Here is a tiny trained network, its code and every weight. The questions are about switching its units off for an input and a class, where a switched-off unit gives its printed mean instead of its output.

import numpy as np


def w(rows, s, z=0):
    codes = np.array(rows[::2]) - 128.0
    scale = np.full(codes.shape[1], s)
    scale[-1] = z or s
    return codes * scale


def f(y):
    return np.maximum(y, 0)


def log_softmax(a):
    a = a - a.max(-1, keepdims=True)
    return a - np.log(np.exp(a).sum(-1, keepdims=True))


def net(x, mask):
    res = np.array(x, float).reshape(1, 7) / 4 @ E
    y = f(res @ A[0][:, :-1].T + A[0][:, -1])
    res = res + np.where(mask, y, B[0][:, -1]) @ B[0][:, :-1]
    return log_softmax(res[-1] @ U[:, :-1].T + U[:, -1])


A, B = {}, {}
E = w([
[85,190,63,174,92,49,27,201,141,163,165],'x0',
[236,127,144,161,66,162,106,203,13,102,119],'x1',
[127,127,126,129,128,133,125,130,126,129,124],'x2',
[146,202,185,1,201,175,72,182,107,173,191],'x3',
[170,150,41,118,57,207,163,75,157,202,215],'x4',
[49,96,130,204,163,214,70,98,33,239,69],'x5',
[147,219,252,196,90,149,73,65,176,117,126],'x6',
],0.007)
A[0] = w([
[77,207,58,177,83,43,39,215,140,184,154,137],'neuron 0',
[170,77,181,84,164,208,199,56,124,113,90,96],'neuron 1',
[148,203,191,2,223,196,84,173,109,185,190,76],'neuron 2',
[163,153,71,112,64,175,161,105,163,170,189,64],'neuron 3',
[218,110,137,165,70,160,106,189,39,107,110,50],'neuron 4',
[142,211,245,211,76,137,74,59,159,128,115,90],'neuron 5',
[97,30,20,90,161,103,161,193,66,151,117,59],'neuron 6',
[118,60,98,221,60,107,175,68,145,100,83,4],'neuron 7',
[101,100,143,121,165,90,125,173,112,97,94,70],'neuron 8',
[48,84,129,195,164,215,69,91,41,248,66,65],'neuron 9',
[27,116,106,123,195,107,134,50,214,156,116,60],'neuron 10',
[91,104,186,139,182,84,112,169,103,88,73,29],'neuron 11',
[93,115,193,143,174,76,107,169,107,74,70,18],'neuron 12',
[142,142,74,128,73,189,138,98,138,188,177,77],'neuron 13',
[150,131,69,131,71,184,147,95,131,188,165,8],'neuron 14',
[208,121,135,165,76,152,110,186,39,108,113,90],'neuron 15',
],0.0068,0.0029)
B[0] = w([
[89,37,206,134,110,181,135,105,57,52,220,230],'neuron 0',
[76,45,179,163,93,156,111,125,48,68,203,210],'neuron 1',
[92,118,35,245,37,60,131,192,90,131,30,252],'neuron 2',
[196,124,151,138,183,80,64,71,102,138,110,199],'neuron 3',
[52,182,179,78,134,109,195,123,162,227,153,195],'neuron 4',
[118,175,28,86,178,253,123,172,171,91,125,216],'neuron 5',
[131,180,57,97,179,244,112,149,169,93,129,218],'neuron 6',
[89,140,60,207,78,87,125,175,85,154,49,203],'neuron 7',
[174,149,124,127,179,135,87,76,124,152,121,166],'neuron 8',
[222,117,167,62,74,54,145,164,219,28,122,254],'neuron 9',
[61,173,181,78,115,101,195,141,150,220,157,201],'neuron 10',
[184,144,129,150,198,109,70,60,86,175,122,178],'neuron 11',
[184,146,125,134,191,112,75,57,102,165,120,180],'neuron 12',
[178,126,149,140,182,98,82,74,100,151,112,192],'neuron 13',
[174,143,142,141,191,107,79,66,98,162,122,182],'neuron 14',
[66,167,172,78,131,111,182,129,167,215,155,195],'neuron 15',
],0.007,0.0095)
U = w([
[184,139,135,145,195,106,72,57,96,171,114,64],'0',
[95,129,68,213,72,93,133,170,100,146,76,97],'1',
[68,160,173,72,129,117,187,130,155,216,145,98],'2',
[131,156,69,101,163,251,118,151,158,96,125,137],'3',
[92,54,186,144,110,168,123,112,69,72,180,128],'4',
[211,125,151,75,91,53,140,150,196,54,129,255],'5',
],0.012,0.003)

Each question gives the input, the list of numbers given to net, and the class t.
The units are the neurons (one row each of A and B). Each row of codes is followed by its name. A weight is (code - 128) times the scale printed after its matrix; where a second scale follows, it is the last column's (A, B and U).
mask holds one flag per neuron, in row order. A switched-off neuron (its flag False) gives its mean, the last column of its row in B, instead of its output. The means were averaged over made-up inputs and are rounded, as every weight is.
A unit's drop is (log p(t) with every unit on - log p(t) with that unit switched off) / (log p(t) with every unit on - log p(t) with every unit switched off).
The circuit of an input: a set's keep is (log p(t) with only the set's units on - log p(t) with every unit switched off) / (log p(t) with every unit on - log p(t) with every unit switched off). Starting from the 12 units with the biggest drops (on a tie, the unit counted first), units are removed one at a time, each time the one whose removal leaves the highest keep (on an exact tie, the one counted first), for as long as the keep stays at least 0.8.
units of the circuit, in order: the units of the circuit, biggest drop first
k most important neurons: the k neurons with the biggest drops, biggest first
drop when u is switched off: that unit's drop, to one decimal
input [-1,1,-4,1,7,5,-3], class 0: units of the circuit, in order	(neuron 13)
input [-2,4,-6,-3,3,-2,1], class 2: units of the circuit, in order	(neuron 2; neuron 4; neuron 15)
input [-4,0,8,3,3,-7,-7], class 3: 2 most important neurons	(neuron 9; neuron 6)
input [-1,7,3,2,-8,-6,0], class 0: 2 most important neurons	(neuron 12; neuron 11)
input [6,0,1,-4,1,-3,-1], class 4: 2 most important neurons	(neuron 0; neuron 2)
input [-7,6,-3,-7,3,-8,8], class 3: 4 most important neurons	(neuron 5; neuron 2; neuron 9; neuron 0)
input [3,7,0,-5,-1,-2,6], class 2: units of the circuit, in order	(neuron 4; neuron 15)
input [-5,6,4,1,5,-3,4], class 2: 4 most important neurons	(neuron 4; neuron 15; neuron 0; neuron 9)
input [-3,-4,1,3,5,-6,7], class 3: 2 most important neurons	(neuron 5; neuron 9)
input [1,6,-7,-2,-8,6,4], class 0: 2 most important neurons	(neuron 11; neuron 12)
input [-2,6,-6,-6,6,6,0], class 0: 3 most important neurons	(neuron 2; neuron 14; neuron 13)
input [-4,-7,3,-4,-4,1,-1], class 2: 3 most important neurons	(neuron 10; neuron 2; neuron 0)
input [-2,6,1,0,-6,4,-4], class 0: 2 most important neurons	(neuron 11; neuron 12)
input [-2,5,-8,3,4,2,2], class 2: 2 most important neurons	(neuron 4; neuron 15)
input [-5,4,1,6,-5,-3,-5], class 1: units of the circuit, in order	(neuron 2)
input [2,-1,6,4,6,-4,5], class 0: units of the circuit, in order	(neuron 9; neuron 3)
input [6,-1,8,-7,-7,-7,7], class 0: units of the circuit, in order	(neuron 12; neuron 9)
input [-2,-5,7,-2,4,7,4], class 5: drop when neuron 9 is switched off	1.0
input [-4,8,0,-4,-4,-8,-5], class 2: drop when neuron 4 is switched off	0.3
input [3,7,8,4,-4,6,-8], class 3: drop when neuron 15 is switched off	-0.2
input [-8,-2,8,7,6,-6,-2], class 4: units of the circuit, in order	(neuron 1)
